Here is a tiny trained network, its code and every weight. The questions are about switching its units off for an input and a class, where a switched-off unit gives its printed mean instead of its output.

import numpy as np


def w(rows, s, z=0):
    codes = np.array(rows[::2]) - 128.0
    scale = np.full(codes.shape[1], s)
    scale[-1] = z or s
    return codes * scale


def norm(h):
    return h / np.sqrt((h * h).mean(-1, keepdims=True) + 1e-5)


def f(y):
    return np.maximum(y, 0)


def log_softmax(a):
    a = a - a.max(-1, keepdims=True)
    return a - np.log(np.exp(a).sum(-1, keepdims=True))


def net(x, mask):
    res = np.array(x, float).reshape(1, 8) / 4 @ E
    u = 0
    for l in range(2):
        y = f(norm(res) @ A[l][:, :-1].T + A[l][:, -1])
        res = res + np.where(mask[u : u + 4], y, B[l][:, -1]) @ B[l][:, :-1]
        u += 4
    return log_softmax(norm(res)[-1] @ U[:, :-1].T + U[:, -1])


A, B = {}, {}
E = w([
[130,128,121,122,126,118,124,134,130,136,126],'x0',
[126,129,129,132,137,127,129,125,141,128,131],'x1',
[70,142,200,126,184,124,54,125,117,164,144],'x2',
[140,43,118,107,167,119,160,107,84,159,212],'x3',
[82,231,90,102,128,146,189,35,162,219,153],'x4',
[115,78,111,253,105,138,154,178,135,228,140],'x5',
[135,105,199,108,71,85,154,112,164,150,111],'x6',
[124,130,132,130,127,128,129,129,125,130,128],'x7',
],0.0029)
A[0] = w([
[107,133,117,122,151,157,148,68,131,182,169,225],'L0N1',
[148,177,2,169,234,173,87,151,67,117,109,6],'L0N2',
[168,104,220,96,76,42,166,110,160,184,65,105],'L0N3',
[217,144,51,141,69,132,236,155,154,85,124,13],'L0N4',
],0.0039,0.0026)
B[0] = w([
[166,89,135,86,143,75,141,192,74,90,124,255],'L0N1',
[30,129,180,138,2,156,167,127,232,108,218,200],'L0N2',
[43,156,72,152,109,220,123,151,148,67,231,219],'L0N3',
[80,76,80,124,134,130,62,12,112,172,59,209],'L0N4',
],0.0049,0.0032)
A[1] = w([
[55,178,239,133,214,113,49,165,116,197,165,35],'L1N1',
[113,250,147,192,91,155,103,147,198,127,2,30],'L1N2',
[134,105,128,252,116,137,158,175,146,251,121,6],'L1N3',
[105,239,98,97,146,113,208,64,132,244,154,49],'L1N4',
],0.0046,0.0021)
B[1] = w([
[151,122,45,161,65,142,174,79,157,157,66,230],'L1N1',
[157,63,136,103,193,91,189,120,60,191,209,218],'L1N2',
[133,233,163,2,176,125,91,67,134,52,107,239],'L1N3',
[157,85,185,210,118,130,57,222,138,87,86,251],'L1N4',
],0.007,0.0033)
U = w([
[153,225,170,21,175,125,90,68,128,62,93,133],'0',
[176,78,168,197,123,115,74,254,119,99,56,198],'1',
[131,94,39,155,82,142,145,21,141,189,28,143],'2',
[155,62,142,118,194,98,199,124,73,208,220,1],'3',
[43,167,151,165,63,182,140,150,179,112,213,170],'4',
],0.0082,0.00084)

Each question gives the input, the list of numbers given to net, and the class t.
The units are the neurons (one row each of A and B). Each row of codes is followed by its name. A weight is (code - 128) times the scale printed after its matrix; where a second scale follows, it is the last column's (A, B and U).
mask holds one flag per neuron, layer by layer. A switched-off neuron (its flag False) gives its mean, the last column of its row in B, instead of its output. The means were averaged over made-up inputs and are rounded, as every weight is.
A unit's drop is (log p(t) with every unit on - log p(t) with that unit switched off) / (log p(t) with every unit on - log p(t) with every unit switched off).
The circuit of an input: a set's keep is (log p(t) with only the set's units on - log p(t) with every unit switched off) / (log p(t) with every unit on - log p(t) with every unit switched off). Starting from all 8 units, units are removed one at a time, each time the one whose removal leaves the highest keep (on an exact tie, the one counted first), for as long as the keep stays at least 0.8.
circuit, biggest first: the units of the circuit, biggest drop first
most important unit: the unit with the biggest drop
k most important neurons: the k neurons with the biggest drops, biggest first
top k neurons in layer l: the k neurons of layer l with the biggest drops, biggest first
input [0,-6,7,6,-6,-1,4,4], class 2: top 2 neurons in layer 1 -> [L1N1; L1N4]
input [7,2,3,-8,2,-7,6,0], class 3: circuit, biggest first -> [L1N2; L1N3]
input [-3,1,-3,2,-5,2,7,8], class 4: most important unit -> L0N3
input [0,6,-7,-8,0,-6,-1,-2], class 3: top 3 neurons in layer 1 -> [L1N2; L1N3; L1N1]
input [3,-5,5,-8,-3,-3,-8,2], class 3: 3 most important neurons -> [L1N2; L0N3; L1N3]
input [6,5,0,5,-6,0,-7,-1], class 4: top 2 neurons in layer 0 -> [L0N2; L0N1]
input [0,-7,7,-4,-6,-1,5,4], class 2: 4 most important neurons -> [L1N1; L1N4; L0N1; L0N2]
input [0,6,1,4,0,-3,1,2], class 3: 3 most important neurons -> [L1N3; L1N4; L0N4]
input [-2,-1,-6,-8,1,-5,-2,2], class 3: top 3 neurons in layer 1 -> [L1N2; L1N3; L1N1]
input [5,-6,-1,-4,-5,4,7,-5], class 4: circuit, biggest first -> [L0N3; L1N4]
input [-8,-5,2,-6,-7,8,8,0], class 0: 2 most important neurons -> [L1N3; L1N4]
input [-7,0,6,-3,8,-6,-8,-4], class 1: top 2 neurons in layer 1 -> [L1N4; L1N3]
input [-3,-1,3,-1,-5,-4,-8,-2], class 4: 2 most important neurons -> [L0N2; L1N3]
input [3,1,-7,-5,2,-7,-8,3], class 4: circuit, biggest first -> [L0N2]
input [-4,-3,-5,-1,6,6,-8,8], class 4: 3 most important neurons -> [L0N2; L1N4; L1N3]
input [-2,-7,-8,5,-3,7,1,-2], class 2: 3 most important neurons -> [L0N4; L1N2; L1N4]
input [2,7,-1,-6,-4,-2,-1,4], class 3: circuit, biggest first -> [L1N2; L0N1]
input [7,-3,7,6,-4,-4,-3,0], class 2: circuit, biggest first -> [L1N1; L1N4; L1N3; L1N2]
input [-4,-4,-1,-3,-5,0,8,-5], class 4: 2 most important neurons -> [L0N3; L1N4]
input [-8,-5,-8,-1,-2,2,-6,5], class 2: circuit, biggest first -> [L0N4]
input [4,-8,7,-3,3,4,-7,3], class 2: 2 most important neurons -> [L1N1; L0N3]
input [-2,2,-3,-4,6,-4,-7,6], class 4: 2 most important neurons -> [L0N2; L1N3]
input [-4,2,-7,-6,-8,8,-4,-3], class 0: top 2 neurons in layer 1 -> [L1N3; L1N4]
input [-7,-4,3,-5,-8,8,6,1], class 0: circuit, biggest first -> [L1N3; L1N4]
